Below are the code and all the weights of a small trained network. Each question names an input and a class and asks about switching units off, where a switched-off unit gives its printed mean instead of its output.

import numpy as np


def w(rows, s, z=0):
    codes = np.array(rows[::2]) - 128.0
    scale = np.full(codes.shape[1], s)
    scale[-1] = z or s
    return codes * scale


def norm(h):
    return h / np.sqrt((h * h).mean(-1, keepdims=True) + 1e-5)


def f(y):
    return y / 2 * (1 + np.tanh(0.7978845608 * (y + 0.044715 * y**3)))


def log_softmax(a):
    a = a - a.max(-1, keepdims=True)
    return a - np.log(np.exp(a).sum(-1, keepdims=True))


def net(x, mask):
    res = np.array(x, float).reshape(1, 8) / 4 @ E
    u = 0
    for l in range(3):
        y = f(norm(res) @ A[l][:, :-1].T + A[l][:, -1])
        res = res + np.where(mask[u : u + 3], y, B[l][:, -1]) @ B[l][:, :-1]
        u += 3
    return log_softmax(norm(res)[-1] @ U[:, :-1].T + U[:, -1])


A, B = {}, {}
E = w([
[51,193,71,58],'x0',
[174,127,183,118],'x1',
[131,86,91,181],'x2',
[104,123,100,197],'x3',
[150,186,169,100],'x4',
[48,144,254,104],'x5',
[56,102,114,125],'x6',
[114,129,108,32],'x7',
],0.0079)
A[0] = w([
[60,169,114,128,102],'0.n0',
[92,206,239,226,166],'0.n1',
[80,249,129,170,5],'0.n2',
],0.017,0.0029)
B[0] = w([
[96,177,122,143,187],'0.n0',
[102,7,134,13,254],'0.n1',
[127,224,63,76,180],'0.n2',
],0.016,0.0076)
A[1] = w([
[10,157,176,206,6],'1.n0',
[192,47,96,209,63],'1.n1',
[166,124,105,215,3],'1.n2',
],0.013,0.0026)
B[1] = w([
[89,64,59,171,145],'1.n0',
[174,52,47,126,254],'1.n1',
[137,146,9,43,178],'1.n2',
],0.016,0.005)
A[2] = w([
[3,90,93,104,1],'2.n0',
[146,208,109,183,57],'2.n1',
[200,172,198,56,249],'2.n2',
],0.016,0.00048)
B[2] = w([
[80,122,165,250,254],'2.n0',
[36,117,112,30,142],'2.n1',
[197,174,186,170,198],'2.n2',
],0.015,0.0087)
U = w([
[241,199,170,119,83],'0',
[141,80,178,100,166],'1',
[110,250,94,104,105],'2',
[70,162,82,229,15],'3',
[95,117,141,103,249],'4',
[214,94,9,143,158],'5',
],0.016,0.0017)

Each question gives the input, the list of numbers given to net, and the class t.
The units are the neurons (one row each of A and B). Each row of codes is followed by its name. A weight is (code - 128) times the scale printed after its matrix; where a second scale follows, it is the last column's (A, B and U).
mask holds one flag per neuron, layer by layer. A switched-off neuron (its flag False) gives its mean, the last column of its row in B, instead of its output. The means were averaged over made-up inputs and are rounded, as every weight is.
A unit's drop is (log p(t) with every unit on - log p(t) with that unit switched off) / (log p(t) with every unit on - log p(t) with every unit switched off).
The circuit of an input: a set's keep is (log p(t) with only the set's units on - log p(t) with every unit switched off) / (log p(t) with every unit on - log p(t) with every unit switched off). Starting from all 9 units, units are removed one at a time, each time the one whose removal leaves the highest keep (on an exact tie, the one counted first), for as long as the keep stays at least 0.8.
circuit, biggest first: the units of the circuit, biggest drop first
k most important neurons: the k neurons with the biggest drops, biggest first
k most important neurons of layer l: the k neurons of layer l with the biggest drops, biggest first
drop of u: that unit's drop, to one decimal
input [6,3,6,-7,5,7,-5,3], class 0: circuit, biggest first	[2.n2]
input [8,8,-1,-8,7,2,7,6], class 0: circuit, biggest first	[2.n2, 0.n1, 1.n2]
input [-1,3,1,-6,5,-8,-6,4], class 0: circuit, biggest first	[2.n2, 1.n1]
input [6,5,0,-8,-4,4,5,8], class 3: 4 most important neurons	[0.n1, 2.n0, 0.n2, 0.n0]
input [6,6,7,-6,5,1,7,5], class 3: 2 most important neurons	[0.n1, 0.n2]
input [6,-4,-3,-7,-4,6,5,-6], class 3: 2 most important neurons	[2.n0, 0.n0]
input [4,-5,0,2,0,-2,3,-4], class 2: 4 most important neurons	[0.n2, 0.n1, 2.n1, 1.n1]
input [-6,-6,5,2,-2,5,1,6], class 3: 2 most important neurons	[0.n1, 2.n0]
input [7,-2,-4,6,-5,-7,0,4], class 3: 2 most important neurons	[2.n0, 0.n2]
input [2,-8,2,1,3,5,0,-6], class 4: 3 most important neurons	[0.n1, 0.n2, 2.n0]
input [8,-3,-5,1,-3,7,5,0], class 3: 2 most important neurons	[2.n0, 1.n0]
input [-7,3,-7,3,8,-2,-8,-3], class 1: 2 most important neurons	[0.n1, 0.n2]
input [-2,-6,-3,-7,2,0,4,4], class 0: 2 most important neurons	[0.n1, 1.n0]
input [-2,4,6,3,-4,3,5,7], class 3: most important neuron	[0.n1]
input [-8,6,-2,-2,8,-4,4,2], class 0: 2 most important neurons of layer 2	[2.n2, 2.n0]
input [2,-8,-1,4,5,1,-6,-8], class 4: 2 most important neurons of layer 0	[0.n1, 0.n2]
input [4,6,-5,-8,5,4,-6,5], class 0: drop of 0.n2	0.0
input [3,-5,-5,8,-4,3,-5,-8], class 1: drop of 0.n1	1.3
input [7,-6,-6,7,-8,-2,-3,8], class 3: drop of 2.n0	0.3
input [5,-3,-3,0,-4,1,-1,7], class 3: most important neuron	[2.n0]
